Below are the code and all the weights of a small trained network. Each question names an input and a target symbol and asks about switching units off, where a switched-off unit gives its printed mean instead of its output.

import numpy as np


def w(rows, s, z=0):
    codes = np.array(rows[::2]) - 128.0
    scale = np.full(codes.shape[1], s)
    scale[-1] = z or s
    return codes * scale


def f(y):
    return np.maximum(y, 0)


def softmax(a):
    e = np.exp(a - a.max(-1, keepdims=True))
    return e / e.sum(-1, keepdims=True)


def log_softmax(a):
    a = a - a.max(-1, keepdims=True)
    return a - np.log(np.exp(a).sum(-1, keepdims=True))


def net(x, mask):
    ids = ['Φαγζθλμω'.index(c) for c in x.split()]
    T = len(ids)
    res = E[ids] + P[:T]
    u = 0
    for l in range(2):
        r = res
        for j in range(2):
            rows = slice(4 * j, 4 * j + 4)
            q, k, v = (r @ M[l][rows].T for M in (Q, K, V))
            z = softmax(np.where(np.tri(T) > 0, q @ k.T / 4**0.5, -1e9)) @ v
            o = O[l][rows]
            res = res + np.where(mask[u + j], z, o[:, -1]) @ o[:, :-1]
        u += 2
        y = f(res @ A[l][:, :-1].T + A[l][:, -1])
        res = res + np.where(mask[u : u + 12], y, B[l][:, -1]) @ B[l][:, :-1]
        u += 12
    return log_softmax(res[-1] @ U[:, :-1].T + U[:, -1])


Q, K, V, O, A, B = {}, {}, {}, {}, {}, {}
E = w([
[99,127,183,155,125,154,58,65,104],'Φ',
[69,205,128,136,172,166,105,53,125],'α',
[93,155,162,170,120,194,155,20,175],'γ',
[38,148,188,57,150,144,80,173,254],'ζ',
[224,203,110,129,122,181,57,86,183],'θ',
[144,199,143,67,10,190,166,98,117],'λ',
[143,88,74,167,83,72,125,41,200],'μ',
[140,154,24,54,56,76,109,85,116],'ω',
],0.0056)
P = w([
[97,137,110,154,131,131,116,213,126],'0',
[69,117,109,105,90,161,29,87,106],'1',
[85,131,105,91,78,156,43,71,124],'2',
[106,175,98,118,99,115,108,118,131],'3',
[129,144,134,87,90,83,97,91,128],'4',
[141,165,146,54,38,75,68,38,126],'5',
[184,170,153,52,63,37,116,74,134],'6',
[177,196,144,61,82,11,143,82,138],'7',
[210,190,185,58,62,2,124,60,140],'8',
],0.0046)
Q[0] = w([
[149,46,108,254,183,210,214,220,111],'L0H0',
[160,193,134,45,70,100,44,11,181],'L0H0',
[170,68,11,216,119,125,185,215,53],'L0H0',
[209,83,143,155,149,116,142,141,134],'L0H0',
[115,154,136,106,108,80,133,111,142],'L0H1',
[116,140,152,97,100,102,151,125,144],'L0H1',
[115,110,100,121,127,144,132,143,139],'L0H1',
[149,130,118,134,142,130,160,130,89],'L0H1',
],0.029)
K[0] = w([
[168,120,104,237,188,149,207,132,62],'L0H0',
[88,97,187,55,140,143,106,116,195],'L0H0',
[165,127,85,254,73,51,186,177,107],'L0H0',
[143,131,175,118,87,175,95,154,132],'L0H0',
[115,136,136,150,141,104,143,143,169],'L0H1',
[109,113,129,129,116,121,117,141,121],'L0H1',
[134,111,156,149,110,135,92,100,87],'L0H1',
[142,106,124,90,107,108,111,39,153],'L0H1',
],0.029)
V[0] = w([
[160,145,121,129,105,155,124,38,99],'L0H0',
[118,171,176,134,157,104,152,219,200],'L0H0',
[130,100,89,143,101,140,100,43,84],'L0H0',
[172,142,169,87,124,163,127,2,95],'L0H0',
[104,66,174,114,92,133,122,196,155],'L0H1',
[107,74,211,31,200,114,132,193,253],'L0H1',
[112,101,123,152,112,109,157,239,174],'L0H1',
[69,202,143,88,228,84,189,164,160],'L0H1',
],0.0066)
O[0] = w([
[132,113,130,54,177,130,135,118,134,194],'L0H0',
[106,192,128,208,65,63,103,152,122,87],'L0H0',
[143,92,137,59,175,164,153,97,136,192],'L0H0',
[134,106,144,50,153,98,132,55,138,252],'L0H0',
[150,41,138,76,143,171,146,132,131,79],'L0H1',
[146,77,148,2,162,152,114,31,149,100],'L0H1',
[120,93,105,92,168,191,149,162,146,25],'L0H1',
[116,169,109,94,212,122,172,66,143,127],'L0H1',
],0.0059,0.0016)
A[0] = w([
[105,109,122,127,193,89,157,196,81,23],'L0N0',
[181,88,136,131,185,115,153,190,107,39],'L0N1',
[131,60,191,156,140,95,253,179,74,8],'L0N2',
[150,98,151,152,195,125,190,152,105,40],'L0N3',
[168,75,165,163,170,123,203,145,83,16],'L0N4',
[152,84,135,193,205,90,153,131,105,51],'L0N5',
[168,42,128,176,233,134,184,166,113,37],'L0N6',
[241,52,132,161,201,162,232,142,74,53],'L0N7',
[135,118,117,130,175,107,149,159,98,61],'L0N8',
[148,88,107,156,184,125,140,165,91,36],'L0N9',
[175,139,167,141,193,117,171,176,108,32],'L0N10',
[150,85,106,124,234,136,174,200,37,2],'L0N11',
],0.022,0.004)
B[0] = w([
[97,148,121,89,105,107,167,101,119,128],'L0N0',
[143,128,103,141,149,163,164,119,108,128],'L0N1',
[179,178,122,149,137,187,107,116,84,128],'L0N2',
[135,147,180,167,36,150,136,168,186,128],'L0N3',
[120,103,98,166,157,122,96,126,158,128],'L0N4',
[90,126,153,124,23,140,113,208,100,128],'L0N5',
[144,50,84,174,106,178,134,88,82,128],'L0N6',
[100,106,75,74,167,78,58,160,140,128],'L0N7',
[129,107,155,126,89,118,90,141,104,128],'L0N8',
[60,117,141,213,163,196,45,91,199,128],'L0N9',
[93,139,162,103,70,101,92,42,146,128],'L0N10',
[102,243,107,81,126,255,118,79,154,128],'L0N11',
],0.021)
Q[1] = w([
[131,87,101,47,138,125,153,94,116],'L1H0',
[77,146,147,165,84,122,115,126,108],'L1H0',
[93,111,114,159,138,106,170,163,107],'L1H0',
[138,123,187,97,198,138,136,86,125],'L1H0',
[174,151,151,169,185,74,200,225,110],'L1H1',
[125,43,65,139,187,175,185,254,107],'L1H1',
[181,62,93,150,185,139,189,169,65],'L1H1',
[140,122,81,95,106,107,124,89,140],'L1H1',
],0.041)
K[1] = w([
[101,110,91,149,166,164,126,192,131],'L1H0',
[178,157,111,117,106,86,123,101,152],'L1H0',
[97,145,126,128,131,163,66,84,131],'L1H0',
[140,118,162,165,155,180,148,171,133],'L1H0',
[147,151,118,64,115,130,180,94,148],'L1H1',
[193,140,116,110,137,132,157,1,59],'L1H1',
[182,132,77,137,138,90,156,118,106],'L1H1',
[145,126,104,188,95,136,151,143,120],'L1H1',
],0.043)
V[1] = w([
[231,160,78,66,59,180,143,180,105],'L1H0',
[141,49,92,160,80,103,207,93,179],'L1H0',
[252,139,150,201,174,193,84,99,206],'L1H0',
[150,92,5,130,178,49,41,131,138],'L1H0',
[86,109,158,174,154,140,116,88,57],'L1H1',
[183,63,168,95,82,106,96,185,138],'L1H1',
[121,162,74,103,117,162,150,123,177],'L1H1',
[186,139,135,130,134,123,93,155,164],'L1H1',
],0.023)
O[1] = w([
[162,194,185,165,85,201,187,54,75,206],'L1H0',
[150,64,177,108,122,138,138,203,41,3],'L1H0',
[178,196,196,56,91,90,28,121,107,136],'L1H0',
[254,77,186,116,127,110,154,119,227,177],'L1H0',
[207,164,80,157,123,113,138,93,75,64],'L1H1',
[106,84,106,147,123,182,21,134,159,87],'L1H1',
[101,147,173,113,128,97,169,178,143,207],'L1H1',
[84,107,109,136,169,147,121,138,152,174],'L1H1',
],0.014,0.0059)
A[1] = w([
[176,136,91,173,194,178,111,187,76,114],'L1N0',
[159,65,79,184,175,144,94,183,69,69],'L1N1',
[172,85,72,128,110,199,69,104,94,25],'L1N2',
[120,93,82,125,99,146,51,194,79,3],'L1N3',
[181,92,156,121,134,98,76,211,119,114],'L1N4',
[155,115,53,154,133,121,35,65,90,86],'L1N5',
[156,122,104,116,130,143,100,138,62,69],'L1N6',
[189,143,92,254,193,143,74,203,62,68],'L1N7',
[93,133,114,77,129,66,80,204,27,58],'L1N8',
[127,104,98,166,189,160,111,170,89,66],'L1N9',
[110,100,110,160,208,130,90,158,56,70],'L1N10',
[151,106,65,143,122,148,93,173,70,11],'L1N11',
],0.0099,0.0043)
B[1] = w([
[133,111,126,110,125,113,126,91,121,133],'L1N0',
[154,176,133,98,107,128,116,113,152,133],'L1N1',
[121,145,171,108,139,82,176,147,129,165],'L1N2',
[113,129,99,108,141,86,167,131,192,142],'L1N3',
[77,109,104,72,129,124,162,102,52,175],'L1N4',
[185,95,39,139,117,191,95,162,105,253],'L1N5',
[95,143,125,134,111,105,149,164,136,137],'L1N6',
[147,125,132,96,109,151,103,109,131,136],'L1N7',
[146,120,184,252,151,127,78,179,123,167],'L1N8',
[137,133,148,139,114,102,111,106,129,136],'L1N9',
[144,120,126,121,104,128,130,103,136,145],'L1N10',
[128,149,133,115,137,126,147,99,144,138],'L1N11',
],0.014,0.0052)
U = w([
[188,127,40,98,139,160,76,127,139,200],'Φ',
[132,202,63,91,198,10,188,96,158,119],'α',
[164,139,155,158,170,98,90,171,107,125],'γ',
[31,86,110,89,195,133,59,145,254,83],'ζ',
[183,212,194,52,91,126,50,84,178,77],'θ',
[67,201,97,147,104,190,144,66,79,7],'λ',
[145,81,144,24,130,113,127,156,59,203],'μ',
[217,70,175,159,147,185,208,122,190,198],'ω',
],0.0022,0.0013)

Each question gives the input, a string of symbols that net reads in full, and the target symbol t.
The units are the heads (4 rows each of Q, K, V and O) and the neurons (one row each of A and B). Each row of codes is followed by its name. A weight is (code - 128) times the scale printed after its matrix; where a second scale follows, it is the last column's (O, A, B and U).
mask holds one flag per unit, layer by layer, with each layer's heads first. A switched-off unit (its flag False) gives its mean, the last column of its rows in O or B, instead of its output. The means were averaged over made-up inputs and are rounded, as every weight is.
A unit's drop is (log p(t) with every unit on - log p(t) with that unit switched off) / (log p(t) with every unit on - log p(t) with every unit switched off).
The circuit of an input: a set's keep is (log p(t) with only the set's units on - log p(t) with every unit switched off) / (log p(t) with every unit on - log p(t) with every unit switched off). Starting from the 12 units with the biggest drops (on a tie, the unit counted first), units are removed one at a time, each time the one whose removal leaves the highest keep (on an exact tie, the one counted first), for as long as the keep stays at least 0.8.
circuit, biggest first: the units of the circuit, biggest drop first
most important unit: the unit with the biggest drop
which heads matter: for each layer, one digit per head in row order, 1 if its drop is at least 0.15 and else 0, layers parted by /
drop of u: that unit's drop, to one decimal
input α ω ω ω λ λ ω ω μ, target α: circuit, biggest first => [L0H0, L1H1, L1H0]
input μ α γ γ, target μ: circuit, biggest first => [L1H0, L1N4]
input μ λ α θ, target μ: which heads matter => 10 / 10
input Φ Φ λ ω, target Φ: most important unit => L0H0
input θ α Φ λ, target θ: circuit, biggest first => [L0H0, L1H0]
input μ γ θ ω Φ, target μ: circuit, biggest first => [L1H0, L1N4]
input ω α α α θ, target ω: which heads matter => 10 / 10
input Φ α α μ λ ω Φ λ μ, target Φ: circuit, biggest first => [L1H1, L1N5, L1H0]
input α μ α μ α Φ ζ Φ α, target ζ: circuit, biggest first => [L1H0, L1H1]
input ω ζ α Φ, target ζ: which heads matter => 11 / 10
input λ α α, target λ: which heads matter => 00 / 10
input θ λ γ μ, target θ: circuit, biggest first => [L0H0, L1H0]
input λ λ λ α ζ α α, target ζ: circuit, biggest first => [L0H0, L1H0, L1H1]
input μ γ α, target μ: circuit, biggest first => [L1H0, L1N4]
input ω α γ α Φ λ ω, target ω: circuit, biggest first => [L1H0]
input ζ α γ μ ω γ, target ω: circuit, biggest first => [L0H0, L1H0]
input γ ω ω, target γ: which heads matter => 10 / 11
input γ ω γ α α Φ λ, target γ: circuit, biggest first => [L1H0, L1N8]
input θ α θ ω ζ ζ α γ λ, target θ: which heads matter => 01 / 10
input λ α α γ, target λ: circuit, biggest first => [L1H0]
input α ω ζ λ λ Φ Φ, target λ: circuit, biggest first => [L0H0, L1H0]
input ω λ ω α γ ζ ζ, target ω: which heads matter => 01 / 10
input μ α μ θ ω γ ω, target μ: which heads matter => 10 / 10
input Φ α α θ λ γ α γ, target Φ: which heads matter => 10 / 11
input ω μ ω ω θ ω θ, target ω: which heads matter => 00 / 10
input α Φ θ μ, target α: drop of L1N4 => 0.0
input ω α γ Φ Φ Φ μ, target ω: drop of L0H0 => 1.3
input θ ω ζ, target ω: drop of L1H0 => 1.1
